Below are the code and all the weights of a small trained network. Each question names an input and a class and asks about switching units off, where a switched-off unit gives its printed mean instead of its output.

import numpy as np


def w(rows, s, z=0):
    codes = np.array(rows[::2]) - 128.0
    scale = np.full(codes.shape[1], s)
    scale[-1] = z or s
    return codes * scale


def f(y):
    return y / 2 * (1 + np.tanh(0.7978845608 * (y + 0.044715 * y**3)))


def log_softmax(a):
    a = a - a.max(-1, keepdims=True)
    return a - np.log(np.exp(a).sum(-1, keepdims=True))


def net(x, mask):
    res = np.array(x, float).reshape(1, 4) / 4 @ E
    y = f(res @ A[0][:, :-1].T + A[0][:, -1])
    res = res + np.where(mask, y, B[0][:, -1]) @ B[0][:, :-1]
    return log_softmax(res[-1] @ U[:, :-1].T + U[:, -1])


A, B = {}, {}
E = w([
[255,212,137],'x0',
[175,32,60],'x1',
[101,243,38],'x2',
[103,110,171],'x3',
],0.0081)
A[0] = w([
[82,151,136,115],'N0',
[233,123,139,247],'N1',
[52,103,252,253],'N2',
[74,127,148,137],'N3',
[52,47,132,199],'N4',
[179,11,62,114],'N5',
[86,186,185,114],'N6',
[37,135,99,207],'N7',
[202,2,118,114],'N8',
[159,63,58,148],'N9',
[152,134,196,215],'N10',
[49,74,153,196],'N11',
[175,83,126,117],'N12',
[107,115,77,112],'N13',
[147,21,206,158],'N14',
[88,192,144,129],'N15',
[119,139,19,198],'N16',
[207,144,165,218],'N17',
[112,118,98,125],'N18',
[204,71,125,174],'N19',
[67,170,155,101],'N20',
[81,144,84,114],'N21',
[96,88,186,190],'N22',
[93,31,147,90],'N23',
[140,98,29,197],'N24',
[101,109,183,214],'N25',
],0.012,0.0059)
B[0] = w([
[76,69,136,144],'N0',
[165,185,93,226],'N1',
[162,153,206,254],'N2',
[109,93,188,156],'N3',
[108,149,147,237],'N4',
[140,113,90,222],'N5',
[132,66,163,166],'N6',
[67,142,182,203],'N7',
[137,114,106,233],'N8',
[133,119,71,192],'N9',
[189,178,168,188],'N10',
[132,149,162,221],'N11',
[170,86,10,163],'N12',
[51,134,70,146],'N13',
[176,163,136,251],'N14',
[130,107,142,165],'N15',
[102,248,126,203],'N16',
[253,168,130,205],'N17',
[95,134,103,138],'N18',
[171,132,106,201],'N19',
[87,2,139,157],'N20',
[104,136,119,154],'N21',
[145,150,158,198],'N22',
[179,121,130,204],'N23',
[105,165,84,198],'N24',
[111,192,167,190],'N25',
],0.0089,0.011)
U = w([
[172,255,197,200],'0',
[114,112,187,110],'1',
[180,152,122,45],'2',
[7,177,69,118],'3',
[52,147,246,166],'4',
[96,49,149,1],'5',
],0.0095,0.0052)

Each question gives the input, the list of numbers given to net, and the class t.
The units are the neurons (one row each of A and B). Each row of codes is followed by its name. A weight is (code - 128) times the scale printed after its matrix; where a second scale follows, it is the last column's (A, B and U).
mask holds one flag per neuron, in row order. A switched-off neuron (its flag False) gives its mean, the last column of its row in B, instead of its output. The means were averaged over made-up inputs and are rounded, as every weight is.
A unit's drop is (log p(t) with every unit on - log p(t) with that unit switched off) / (log p(t) with every unit on - log p(t) with every unit switched off).
The circuit of an input: a set's keep is (log p(t) with only the set's units on - log p(t) with every unit switched off) / (log p(t) with every unit on - log p(t) with every unit switched off). Starting from the 12 units with the biggest drops (on a tie, the unit counted first), units are removed one at a time, each time the one whose removal leaves the highest keep (on an exact tie, the one counted first), for as long as the keep stays at least 0.8.
units of the circuit, in order: the units of the circuit, biggest drop first
k most important neurons: the k neurons with the biggest drops, biggest first
drop when u is switched off: that unit's drop, to one decimal
input [5,4,-8,3], class 2: units of the circuit, in order	N12
input [-8,2,-6,8], class 0: 2 most important neurons	N14, N23
input [3,8,3,-7], class 2: units of the circuit, in order	N25, N5
input [1,3,2,4], class 3: 2 most important neurons	N2, N14
input [7,2,-3,-1], class 2: 2 most important neurons	N2, N16
input [-7,7,-7,6], class 0: 2 most important neurons	N14, N2
input [-5,-1,-3,-8], class 4: 2 most important neurons	N17, N1
input [2,8,0,-7], class 2: 2 most important neurons	N19, N7
input [3,6,7,0], class 3: drop when N2 is switched off	0.2
input [-8,7,-5,4], class 0: drop when N14 is switched off	0.5
input [4,3,-5,1], class 2: drop when N16 is switched off	0.3
input [-3,-5,-4,0], class 4: drop when N17 is switched off	0.2
